Below are the code and all the weights of a small trained network. Each question names an input and a class and asks about switching units off, where a switched-off unit gives its printed mean instead of its output.

import numpy as np


def w(rows, s, z=0):
    codes = np.array(rows[::2]) - 128.0
    scale = np.full(codes.shape[1], s)
    scale[-1] = z or s
    return codes * scale


def f(y):
    return np.maximum(y, 0)


def log_softmax(a):
    a = a - a.max(-1, keepdims=True)
    return a - np.log(np.exp(a).sum(-1, keepdims=True))


def net(x, mask):
    res = np.array(x, float).reshape(1, 7) / 4 @ E
    y = f(res @ A[0][:, :-1].T + A[0][:, -1])
    res = res + np.where(mask, y, B[0][:, -1]) @ B[0][:, :-1]
    return log_softmax(res[-1] @ U[:, :-1].T + U[:, -1])


A, B = {}, {}
E = w([
[126,125,129,128,131,132],'x0',
[116,79,212,161,180,3],'x1',
[184,62,169,186,46,160],'x2',
[205,92,102,11,119,82],'x3',
[127,127,124,130,127,124],'x4',
[123,132,136,121,122,133],'x5',
[131,130,128,130,128,128],'x6',
],0.014)
A[0] = w([
[175,85,108,37,150,132,147],'neuron 0',
[104,165,38,159,74,177,139],'neuron 1',
[184,63,109,92,82,65,179],'neuron 2',
[101,71,205,165,136,107,149],'neuron 3',
[90,124,142,99,93,166,83],'neuron 4',
[158,176,7,89,122,117,139],'neuron 5',
[84,145,82,136,214,114,179],'neuron 6',
[156,146,103,62,121,152,130],'neuron 7',
[215,26,148,154,62,186,168],'neuron 8',
[111,115,47,58,130,174,155],'neuron 9',
[113,151,217,113,179,34,112],'neuron 10',
[114,88,183,101,185,81,3],'neuron 11',
[235,102,144,50,94,83,103],'neuron 12',
[152,63,128,61,103,96,32],'neuron 13',
[150,152,96,152,101,215,43],'neuron 14',
[138,62,219,223,83,120,101],'neuron 15',
],0.011,0.012)
B[0] = w([
[158,90,205,89,134,132,231],'neuron 0',
[82,241,99,108,72,164,240],'neuron 1',
[128,101,177,44,94,162,236],'neuron 2',
[170,141,134,132,183,77,213],'neuron 3',
[124,116,114,157,161,103,147],'neuron 4',
[198,60,173,107,129,88,241],'neuron 5',
[112,189,42,100,96,191,233],'neuron 6',
[214,70,133,120,122,96,203],'neuron 7',
[64,160,46,213,90,125,254],'neuron 8',
[154,71,152,105,177,150,241],'neuron 9',
[34,159,50,108,99,132,235],'neuron 10',
[179,165,162,67,58,206,167],'neuron 11',
[49,180,67,91,66,162,234],'neuron 12',
[1,172,24,201,161,9,173],'neuron 13',
[61,143,87,171,176,66,193],'neuron 14',
[170,74,195,114,180,111,226],'neuron 15',
],0.01,0.015)
U = w([
[102,161,162,115,82,201,45],'0',
[46,159,122,175,159,46,255],'1',
[222,65,247,144,200,72,78],'2',
],0.013,0.0026)

Each question gives the input, the list of numbers given to net, and the class t.
The units are the neurons (one row each of A and B). Each row of codes is followed by its name. A weight is (code - 128) times the scale printed after its matrix; where a second scale follows, it is the last column's (A, B and U).
mask holds one flag per neuron, in row order. A switched-off neuron (its flag False) gives its mean, the last column of its row in B, instead of its output. The means were averaged over made-up inputs and are rounded, as every weight is.
A unit's drop is (log p(t) with every unit on - log p(t) with that unit switched off) / (log p(t) with every unit on - log p(t) with every unit switched off).
The circuit of an input: a set's keep is (log p(t) with only the set's units on - log p(t) with every unit switched off) / (log p(t) with every unit on - log p(t) with every unit switched off). Starting from the 12 units with the biggest drops (on a tie, the unit counted first), units are removed one at a time, each time the one whose removal leaves the highest keep (on an exact tie, the one counted first), for as long as the keep stays at least 0.8.
units of the circuit, in order: the units of the circuit, biggest drop first
most important unit: the unit with the biggest drop
k most important neurons: the k neurons with the biggest drops, biggest first
drop of u: that unit's drop, to one decimal
input [1,-5,1,-2,4,7,6], class 1: most important unit	neuron 14
input [-5,8,6,0,-7,5,-2], class 2: 3 most important neurons	neuron 15; neuron 1; neuron 3
input [7,-8,1,-8,-1,-1,-7], class 1: 2 most important neurons	neuron 14; neuron 2
input [-7,4,3,-2,-3,0,-6], class 2: 3 most important neurons	neuron 15; neuron 12; neuron 1
input [-8,0,-2,-7,-5,2,1], class 0: 4 most important neurons	neuron 13; neuron 14; neuron 8; neuron 6
input [-3,-5,-1,2,2,-7,5], class 2: 2 most important neurons	neuron 5; neuron 10
input [7,4,4,7,-1,-6,0], class 1: 2 most important neurons	neuron 13; neuron 8
input [4,-7,3,0,3,7,4], class 1: 3 most important neurons	neuron 14; neuron 2; neuron 8
input [5,8,-1,7,8,2,-7], class 0: 2 most important neurons	neuron 11; neuron 2
input [-7,0,5,-8,3,1,-7], class 1: 3 most important neurons	neuron 5; neuron 8; neuron 0
input [-3,4,-5,1,-5,8,0], class 0: drop of neuron 8	0.3
input [-2,-8,1,-5,1,0,-8], class 1: drop of neuron 14	1.1
input [7,-6,-8,8,3,4,1], class 2: drop of neuron 0	0.0
input [-2,-8,1,-5,3,-8,4], class 1: units of the circuit, in order	neuron 14
